Look-ups in named tables: a row name and a column name give one cell, copied from the table.

Liferi.tsv
	Voleb	Paf	Tufuz	Zasa	Nonofe	Foneno
Nezu	181	162	107	105	165	170
Bonal	116	115	115	113	118	115
Zis	55	83	148	159	75	77
Kogirig	116	158	110	195	195	179
Mig	138	97	150	71	60	73
Buv	57	84	153	162	76	75
Gomopos	139	125	119	103	120	121
Ditu	139	102	138	70	67	87
Vomuku	108	147	113	180	181	164
Popip	187	166	107	105	170	172

What is the Zasa of Buv in Liferi? 162
What is the Voleb of Ditu in Liferi? 139
What is the Tufuz of Buv in Liferi? 153
What is the Paf of Nezu in Liferi? 162
What is the Zasa of Gomopos in Liferi? 103
What is the Paf of Zis in Liferi? 83

Nogogog =
|  | Fonukiz | Dor | Nom | Zom | Viv | Dinamif | Rori | Kol | Kisoton |
|---|---|---|---|---|---|---|---|---|---|
| Foli | 187 | 109 | 134 | 106 | 145 | 203 | 154 | 106 | 133 |
| Bezulub | 121 | 189 | 132 | 180 | 108 | 119 | 178 | 158 | 84 |
| Baledim | 94 | 172 | 160 | 198 | 154 | 120 | 138 | 78 | 149 |
| Fesug | 147 | 192 | 126 | 209 | 73 | 130 | 156 | 195 | 67 |
| Vot | 147 | 163 | 157 | 203 | 147 | 134 | 147 | 193 | 155 |
| Duv | 214 | 108 | 130 | 44 | 169 | 222 | 137 | 152 | 186 |
| Tid | 111 | 168 | 146 | 132 | 144 | 111 | 156 | 115 | 131 |
| Rog | 188 | 119 | 149 | 77 | 180 | 175 | 128 | 137 | 192 |

Kol of Rog: 137
Dinamif of Rog: 175
Fonukiz of Vot: 147
Dinamif of Tid: 111
Viv of Duv: 169
Kisoton of Duv: 186
Dor of Rog: 119
Zom of Bezulub: 180
Fonukiz of Rog: 188
Zom of Rog: 77
Zom of Duv: 44
Viv of Rog: 180
Nom of Rog: 149
Viv of Foli: 145
Rori of Bezulub: 178
Kol of Foli: 106

Tolireb =
cols = Der, Bel, Gosibim
Petog: [4517, 4822, 3975]
Nat: [7717, 3371, 9275]
Togorup: [6757, 1670, 2889]
Zatu: [4065, 7628, 7407]
Kefa: [7731, 2933, 8824]
Geliva: [4494, 5914, 4395]
Doker: [2999, 7807, 7328]
Fulobam: [5969, 2059, 2864]
Vid: [3166, 6362, 2231]
Doli: [3211, 7198, 6361]
Lusepa: [6529, 2566, 3960]

Vid, Der => 3166
Lusepa, Der => 6529
Vid, Gosibim => 2231
Doli, Der => 3211
Lusepa, Gosibim => 3960
Zatu, Gosibim => 7407
Geliva, Der => 4494
Fulobam, Bel => 2059
Nat, Der => 7717
Which row has the largest Gosibim? Nat

Zurido =
|  | Pafim | Reki | Zutumet | Mekiv | Gavatig | Gis | Tek | Kob | Muk | Buf |
|---|---|---|---|---|---|---|---|---|---|---|
| Raf | 21.7 | -70.8 | 23.9 | 4.6 | 44.3 | 35.2 | 23.8 | 16.6 | 10.4 | 29.2 |
| Mugegas | 17.9 | 28.7 | 7.6 | 11.6 | -8.5 | 18.8 | 15.8 | 22.0 | 31.2 | 25.9 |
| Gim | 13.7 | 15.7 | 12.8 | 0.4 | 28.8 | -5.9 | 21.4 | 15.4 | -2.3 | -6.5 |
| Dorepov | 20.7 | 33.2 | -3.6 | 39.5 | 6.9 | 72.7 | 30.9 | 3.1 | 35.9 | 5.3 |
| Tez | 6.6 | 77.3 | 20.4 | 77.5 | 32.0 | -7.0 | 26.3 | 11.5 | -8.4 | -5.8 |
| Noleve | 26.1 | 11.4 | 54.8 | -5.1 | 17.3 | 1.3 | 23.1 | 22.6 | 5.4 | 32.4 |
| Poz | 24.5 | 8.1 | -3.8 | 21.6 | 30.2 | 62.8 | 22.7 | 25.8 | -0.6 | 31.7 |
| Zoka | 13.9 | 7.8 | -5.4 | -8.4 | 40.3 | 18.7 | 17.0 | 22.9 | 32.0 | 2.1 |
| Luseput | 25.8 | -34.5 | 9.1 | 50.4 | 19.5 | 44.1 | 18.7 | 32.8 | 9.1 | -12.1 |
| Zoz | 21.3 | 22.4 | 4.2 | 61.0 | 5.2 | -12.2 | 31.4 | 25.1 | 22.8 | 41.8 |
| Muna | 10.1 | 63.1 | 15.7 | 50.9 | 33.3 | 56.1 | 15.0 | 39.7 | -1.8 | 14.5 |
| Pigar | 28.1 | -13.6 | 14.6 | 39.1 | 17.1 | 10.1 | 18.4 | 12.3 | 7.8 | 10.9 |
| Pegazon | 7.8 | 66.3 | -16.2 | 34.4 | 60.6 | 31.9 | 7.3 | 18.9 | 34.5 | 27.3 |
| Nitumo | 0.3 | 8.9 | -6.6 | 46.8 | 37.6 | 24.7 | 31.1 | 44.8 | 31.3 | 27.8 |

What is the Tek of Gim in Zurido?
21.4
What is the Zutumet of Luseput in Zurido?
9.1
What is the Muk of Luseput in Zurido?
9.1
What is the Gavatig of Muna in Zurido?
33.3
What is the Buf of Muna in Zurido?
14.5
What is the Reki of Tez in Zurido?
77.3
What is the Buf of Zoz in Zurido?
41.8
What is the Gis of Poz in Zurido?
62.8
What is the Tek of Luseput in Zurido?
18.7
What is the Zutumet of Noleve in Zurido?
54.8
What is the Kob of Zoka in Zurido?
22.9
What is the Gavatig of Luseput in Zurido?
19.5
What is the Tek of Poz in Zurido?
22.7
What is the Mekiv of Luseput in Zurido?
50.4
What is the Gis of Zoz in Zurido?
-12.2
What is the Pafim of Noleve in Zurido?
26.1
What is the Muk of Dorepov in Zurido?
35.9

